Rows with their classes
[ -8.6  -4.0   6.2  -4.9  21.0   4.7   4.3   3.9  -6.7  -5.1  -0.9  -2.4
  -5.6  -0.1   8.8  31.3  33.0  -7.1  -4.9  32.5   5.0  10.1   8.7  -7.0
   7.4  -1.8 -15.0   9.8   6.7  -1.6   7.0   0.9   9.1  11.2  -9.8   7.8
  -4.7 -17.3  -3.6  -1.6  37.2   3.2   1.2  19.8]
F
[ -9.0  17.9  -1.1 -15.7   8.8  29.2  15.2  10.2  -5.1  -4.6   3.1  26.2
 -23.7   1.2  15.7 -13.5  16.3  -3.1 -12.3  18.8  -3.3   1.2  19.7   5.7
   9.8   2.7  -1.0  26.0  -3.0  -1.1  -5.2   6.0  -3.3  -3.8 -14.1  -5.2
   9.4   2.8  -5.7 -10.3  36.0  15.1  -4.8  44.6]
J
[-10.0  24.4  26.8  11.0  -2.1  14.4  10.1  13.8  -8.9   4.5  -8.4  -4.2
 -32.0   0.6  12.6   7.5  65.2 -13.1   3.4  19.1   2.5  -4.8 -12.1   9.7
   2.1  23.6 -12.0  16.4  19.6 -20.7   9.3   8.5  -0.3   1.2 -17.6   7.8
 -16.0 -26.9   7.3 -11.9  17.3 -11.4 -10.5   0.3]
A
[ 23.9   0.7  10.5  -3.6   9.8   6.9 -13.2  -8.5  -5.8  -7.0  10.1   6.4
  16.0   6.2   1.7 -36.3 -20.7   9.4   1.4   4.9   7.1  -9.8   3.9   3.8
   4.5   2.4   6.1 -15.9  -0.9  -4.6  -3.8 -17.4   8.7  -3.0   4.5  -9.7
  -8.6  25.2  -4.3 -16.9 -30.0   5.3  -5.0  31.2]
J
[-12.5 -24.5  -4.5   3.1 -18.8  12.6  15.0  -4.4 -14.5   0.7   1.5  -9.2
   3.2  -3.4  -1.9  -3.3  29.0  -3.2  -1.4  20.2   6.6  29.5  14.3  -8.3
  19.8   4.5   2.3 -20.1 -19.7   9.4   1.9  19.4 -33.7   0.6  22.3 -13.4
   8.8   8.1   6.0   8.5   2.8  -6.2   8.9 -31.5]
J
[ -2.0  11.6 -18.9   4.5  26.8   5.3  19.2   6.2   6.3   3.6  -3.0  19.8
  -4.5   0.7  -0.7  -3.6 -18.3   4.0  -7.1  -6.3  -7.3   0.4   4.0   3.4
   2.6  -3.9   0.8  21.1   9.2  -8.1  -5.9  -4.4   1.8  -7.7 -13.2   5.9
   9.7   5.3 -10.0 -14.4  41.8  13.2  -6.9  35.1]
J
[-12.9  20.5  11.0  -1.2  -9.5  13.9   9.3  11.9  -0.6   5.4  -4.4  -1.4
 -21.3   0.3   0.8 -10.1  40.9  -3.9  -6.2  -1.6  -4.6 -17.9  -9.6  -1.1
   2.7  12.1  -3.5   5.4 -16.5  -0.3   4.9   6.6   1.3  -6.5  -6.1   3.0
   1.6 -12.3 -16.6  -3.2  25.4  -8.0  -9.7  -0.7]
G
[ -9.3  16.7 -12.8   4.6   1.8  11.9   5.1  27.6   4.8   2.0   0.3  18.9
 -24.4   4.2   6.9 -18.9   3.3  -6.2 -10.0  -3.1  -5.0 -13.5  11.5  15.5
  -0.9   0.8  11.9  14.4  13.1  -2.1  -7.8   1.1   4.4  -8.9 -17.3  -3.9
   7.6  -1.6  -6.2 -16.3  15.8   7.2  -3.2  14.5]
J
[ 15.2  22.7   6.7  11.3   2.2  32.1 -10.3  -6.4  -6.8 -34.9   0.0  17.8
  -9.6   4.9  15.3 -50.0  17.3  -4.4   2.2  20.9   8.5   7.3  22.4  -5.7
  20.8  20.0   2.8 -15.3   3.4   0.6  -8.2   5.8   2.2   4.4  17.6 -19.7
 -14.2  22.5   0.4   0.4 -33.7   6.6  -7.6  34.6]
J
[  1.0 -15.7   0.0   2.0  -0.1  27.6  -1.9  -0.4 -12.4 -13.3  -1.3   7.3
 -12.4   0.0   1.5  11.5  34.7   0.8   3.1  29.2   2.2  30.6  15.8  -5.1
  19.5  -0.6 -16.2 -11.2  -4.8  17.9   4.6  13.0 -14.3  11.3  13.3  -8.9
  -4.5   5.3  12.8   4.7  -3.2   5.5   4.7  -3.9]
J
[  2.8  14.1   8.9   6.9   3.6  23.8  -5.2   6.9  -8.9  -6.9  -4.3   9.2
 -11.7   9.5  17.4 -24.7  38.1   0.3   0.3  19.3 -11.9  11.5  11.2   9.9
  22.3   9.8   1.7  -8.5   5.2   0.2  -1.0   2.5   2.4  -0.6  -1.1 -10.9
  -4.6   5.8   2.4   1.7 -17.1  -2.0   0.8  17.8]
J
[-11.3  14.5   7.3   0.4 -14.1 -12.7   1.3  10.1   7.0  11.7  -1.5 -13.4
  -2.9 -11.6   0.9  -7.2  15.0  -1.9  -9.1  -5.6 -13.8  -8.6 -12.1   4.3
   4.0   6.5  -0.2   5.4  -0.7  -3.0  -1.5  10.4 -26.7  -2.3 -10.0   4.6
   4.6  -8.2  -2.3  -0.8  10.4  -5.0  -4.1  -5.5]
G
[ -3.1  25.7  -2.1 -12.4   7.0  27.1  20.1   3.2   0.0  -5.6   6.8   1.9
 -20.5  24.9  16.5 -56.5  25.5  -5.8  -6.6  33.0   6.1 -24.4  14.9 -11.2
  27.0   8.6  -2.3   4.6   4.9  -2.7   1.5   0.3 -13.5 -10.6 -17.8   6.8
  -6.6  23.6 -20.7  -3.4  22.8   4.2  -0.5  75.0]
J
[ -8.6  28.3  22.8  -6.9  -8.9  14.6   6.5   9.3   5.7  -1.7  -0.2  -1.1
 -15.6   4.5   6.3  -9.1  38.9  -6.7  -1.1  21.4   1.1 -14.1  -4.9  -1.2
   5.4   4.6  -3.2  10.5   4.7  -0.6  -8.5   3.2  -4.2  -1.3 -19.4   9.7
   0.0  -9.7  -2.5  -2.7  14.9  -3.3 -13.6  19.4]
B
[-13.5  33.3  39.1  -0.4 -16.5  14.1   5.6  24.2  -3.9  -4.4  -2.0  -6.4
 -26.5   2.9  17.9 -17.1  70.4  -1.2   1.2  11.4   2.3   3.7  -4.5  -5.7
  12.3  15.9  -7.6   6.7  22.2  -9.5   7.1   8.0  15.5   4.8 -12.3   1.2
 -13.4 -22.7   1.0   1.5  16.9   2.4  -2.7   5.7]
A
[ -6.9  17.8  -6.3 -17.2  19.9  23.6  18.9   5.0  -5.1  -3.1   2.3  21.8
 -16.5  12.1   7.3 -10.1  18.5   5.0  -1.4  24.7  -9.2  -3.8   8.9   0.5
  20.6  -1.1  -9.1  24.4  -4.0  -0.3  -1.8   4.7   4.2   3.3 -10.9   4.1
   9.2   1.1  -1.4 -12.8  39.0   7.5  -4.9  69.2]
J
[-16.0  -8.9 -11.2  -7.6  46.5  24.3  18.6   6.3  -9.3  -7.2  -7.6  31.1
  -1.3   1.3  16.2  39.0  20.3   3.4  -9.8  40.4  -2.0   7.8  17.7   1.5
  12.3  -3.8 -23.0  22.2  -5.8   8.7   4.2   0.0  -2.1   9.6 -21.1  10.7
 -11.5 -22.4  -2.9  -8.8  44.0   6.8  -7.8  49.0]
J
[ -2.3 -20.4  -9.5   5.5 -15.1  23.0  -8.2  -6.4 -14.0 -10.7   3.7  -5.3
  -6.0  -1.2   8.5 -18.6  47.4   1.4  -3.4  37.4   9.3  40.2  29.8 -10.2
  27.2   1.1  -5.6 -26.1  -8.6  12.5  -2.7  20.9 -20.1   8.1  31.7 -20.5
  -7.2  17.0   3.1 -49.4 -14.9   1.5   2.4  -2.0]
J
[-22.9 -28.7 -14.1  -3.1  -0.1  18.2   7.9  -3.4  -5.2  -7.0   2.0 -16.9
   2.5   3.4   2.9  -8.2  47.0  21.5  -4.9  44.1   3.1  46.5  12.1 -18.3
  43.7   0.6  -9.7 -25.0 -13.6  13.9   9.7  28.1 -43.0   3.7  33.6 -16.6
   1.8  12.1   0.5   1.6  -9.3  -4.5  10.4  -0.7]
J
[-15.0  27.4  22.9   1.2   5.0  -1.5   9.9  17.4   6.4  11.7  13.3 -15.5
 -23.1  -5.0  -2.3 -19.7  47.1 -12.0  -0.5 -22.8  -3.0 -11.8 -22.2   4.9
 -13.5  19.2   2.7  18.8  11.9 -22.3   2.0   6.5 -10.6  -7.7 -20.6  12.0
   6.8 -17.4 -20.8   5.2  31.4  -7.8  -2.9  11.4]
V
[ 22.1  -4.6  -9.0  -0.3   3.1  12.7  -8.1  -7.2  -3.6 -13.2   9.4   6.4
   6.4  -2.7  14.0 -53.4 -10.0   7.2   1.0   2.3   2.0   4.7  11.1   3.7
  10.8  -1.6  -2.9 -23.0   3.7  -2.5  -2.0 -22.1  14.1  -2.3  16.1  13.3
 -19.3  19.2   0.8  -2.8 -40.1  11.9  -1.7  28.6]
J
[  6.0  -4.1   1.4  -3.2  -9.2  18.9  -6.7  -6.4 -14.3  -3.1   8.0   3.4
  14.8  -3.4   6.6 -17.2  -1.3   0.4   8.4  -6.5  -0.1  -7.4  -3.1  -6.3
   8.0   0.8  -7.6  -0.7  -3.2   7.3 -11.7  -4.7   4.9  -4.5   7.6  -2.4
  -3.2  17.3  -3.4  11.0 -19.2   1.8  -0.3  21.7]
J
[ -1.4 -32.0 -10.8  -9.9  57.6  15.0  13.3  -9.9   5.8  -0.5   3.6  19.4
  -8.8   1.7   2.9  -0.7 -12.6  -6.1  -7.4   2.9   1.9  -2.8  11.6   3.1
   6.5  -4.6   0.8  19.9   0.6   8.9  -3.9  -8.3  -4.5  -0.7 -17.6  -7.8
  11.5   2.1  -3.0  -8.7  16.2   3.2  -8.3  21.4]
J
[  0.6  20.2  44.0  -2.3 -28.8  -1.3 -19.9  15.7  -2.9  -3.2   1.0 -15.3
 -20.2  -3.2  10.8  21.6  66.1   1.5   4.8   0.5   0.2  10.0 -14.4   4.3
   1.0  10.7   1.0   8.6  19.5   5.4   8.9  -1.8   5.5   8.2 -17.2   9.6
 -15.4 -40.7  12.5   7.6  10.2 -11.8   6.2 -28.7]
A
